[[ 64  62 -64  66  65 -66 -65  61 -65 -65  65  65 -66 -64]
 [ 52  62 -62  36  67 -65 -65  65  65 -64  50  43  66 -65]
 [ 65  65 -65  63 -65 -65 -66  64  66 -63  58  64  65 -65]
 [ 63  64 -66  63  65 -63 -66  62  61 -65  62  54  60 -66]
 [ 64  64 -65  65  64 -63 -64  63 -66 -65  65  63 -65 -66]]
=>
[[ 64  52  65  63  64]
 [ 62  62  65  64  64]
 [-64 -62 -65 -66 -65]
 [ 66  36  63  63  65]
 [ 65  67 -65  65  64]
 [-66 -65 -65 -63 -63]
 [-65 -65 -66 -66 -64]
 [ 61  65  64  62  63]
 [-65  65  66  61 -66]
 [-65 -64 -63 -65 -65]
 [ 65  50  58  62  65]
 [ 65  43  64  54  63]
 [-66  66  65  60 -65]
 [-64 -65 -65 -66 -66]]

[[-57 -50  64]
 [-56 -49  63]
 [ 57  50 -64]
 [-57 -50  64]
 [ 57  49 -63]
 [-56 -49  63]
 [-57 -49  63]
 [ 56  49 -63]
 [ 57  50 -64]
 [ 57  50 -64]
 [-56 -49  63]
 [-57 -49  63]]
=>
[[-57 -56  57 -57  57 -56 -57  56  57  57 -56 -57]
 [-50 -49  50 -50  49 -49 -49  49  50  50 -49 -49]
 [ 64  63 -64  64 -63  63  63 -63 -64 -64  63  63]]

[[ 33  20 -18]
 [-40 -56  17]
 [  3 -13 -25]
 [-49 -43  33]
 [  5  19  -8]
 [ 42 -51 -81]
 [-66  13 -28]
 [ 55   9  22]
 [-21  14  23]
 [ 24   4 -36]
 [ -7 -25 -18]
 [-41  48 -49]]
=>
[[ 33 -40   3 -49   5  42 -66  55 -21  24  -7 -41]
 [ 20 -56 -13 -43  19 -51  13   9  14   4 -25  48]
 [-18  17 -25  33  -8 -81 -28  22  23 -36 -18 -49]]

[[ 12 -14   6 -47  48  15 -28 -31  63  11  -9   5  -4]
 [-24  11  -6  45 -46 -19  49  35 -61 -16  -5  -9  20]
 [ -4  30 -33  64 -38 -10  14  49 -50 -30  -1 -10   1]
 [ 32 -16   8 -50  39  29 -45 -29  58  22  -5  10 -25]]
=>
[[ 12 -24  -4  32]
 [-14  11  30 -16]
 [  6  -6 -33   8]
 [-47  45  64 -50]
 [ 48 -46 -38  39]
 [ 15 -19 -10  29]
 [-28  49  14 -45]
 [-31  35  49 -29]
 [ 63 -61 -50  58]
 [ 11 -16 -30  22]
 [ -9  -5  -1  -5]
 [  5  -9 -10  10]
 [ -4  20   1 -25]]

[[ 26 -54 -14]
 [ 59 -23  -8]
 [ 39  49 -56]
 [ 58  38 -53]
 [-37  34  36]
 [-39 -52  51]
 [ 38 -42 -50]
 [  7  60 -29]
 [-59 -36  58]
 [-62 -20  50]
 [-55 -26  49]
 [ 49  79 -45]]
=>
[[ 26  59  39  58 -37 -39  38   7 -59 -62 -55  49]
 [-54 -23  49  38  34 -52 -42  60 -36 -20 -26  79]
 [-14  -8 -56 -53  36  51 -50 -29  58  50  49 -45]]

[[ -3  32  -7   7  35 -13   3 -37  32  13  34]
 [ 62  14  -5 -22 -74  31  30  36 -33  13  17]]
=>
[[ -3  62]
 [ 32  14]
 [ -7  -5]
 [  7 -22]
 [ 35 -74]
 [-13  31]
 [  3  30]
 [-37  36]
 [ 32 -33]
 [ 13  13]
 [ 34  17]]

[[-13 -10   5  22   8 -80   2   5]
 [ 10   7   4   0  14  40   8 -20]
 [-19   4  11   9  -6 -39  -5  11]]
=>
[[-13  10 -19]
 [-10   7   4]
 [  5   4  11]
 [ 22   0   9]
 [  8  14  -6]
 [-80  40 -39]
 [  2   8  -5]
 [  5 -20  11]]

[[-57  74 -68   8  41  -2  17  26  28  -1  18 -59]
 [ 18 -43 -63  -1 -74  10  -4  -7  12 -18   3 -51]
 [-74 -75 -72 -19  66  39  16  12  13  36  19  15]
 [ 67 -78  22  55 -50  54  36  -4   9  18  46   2]
 [-57  48  70  37  24 -33  47  31  -7 -41  27 -45]
 [ 72 -51 -51  23 -27  59  21   3   5  49  40  42]]
=>
[[-57  18 -74  67 -57  72]
 [ 74 -43 -75 -78  48 -51]
 [-68 -63 -72  22  70 -51]
 [  8  -1 -19  55  37  23]
 [ 41 -74  66 -50  24 -27]
 [ -2  10  39  54 -33  59]
 [ 17  -4  16  36  47  21]
 [ 26  -7  12  -4  31   3]
 [ 28  12  13   9  -7   5]
 [ -1 -18  36  18 -41  49]
 [ 18   3  19  46  27  40]
 [-59 -51  15   2 -45  42]]
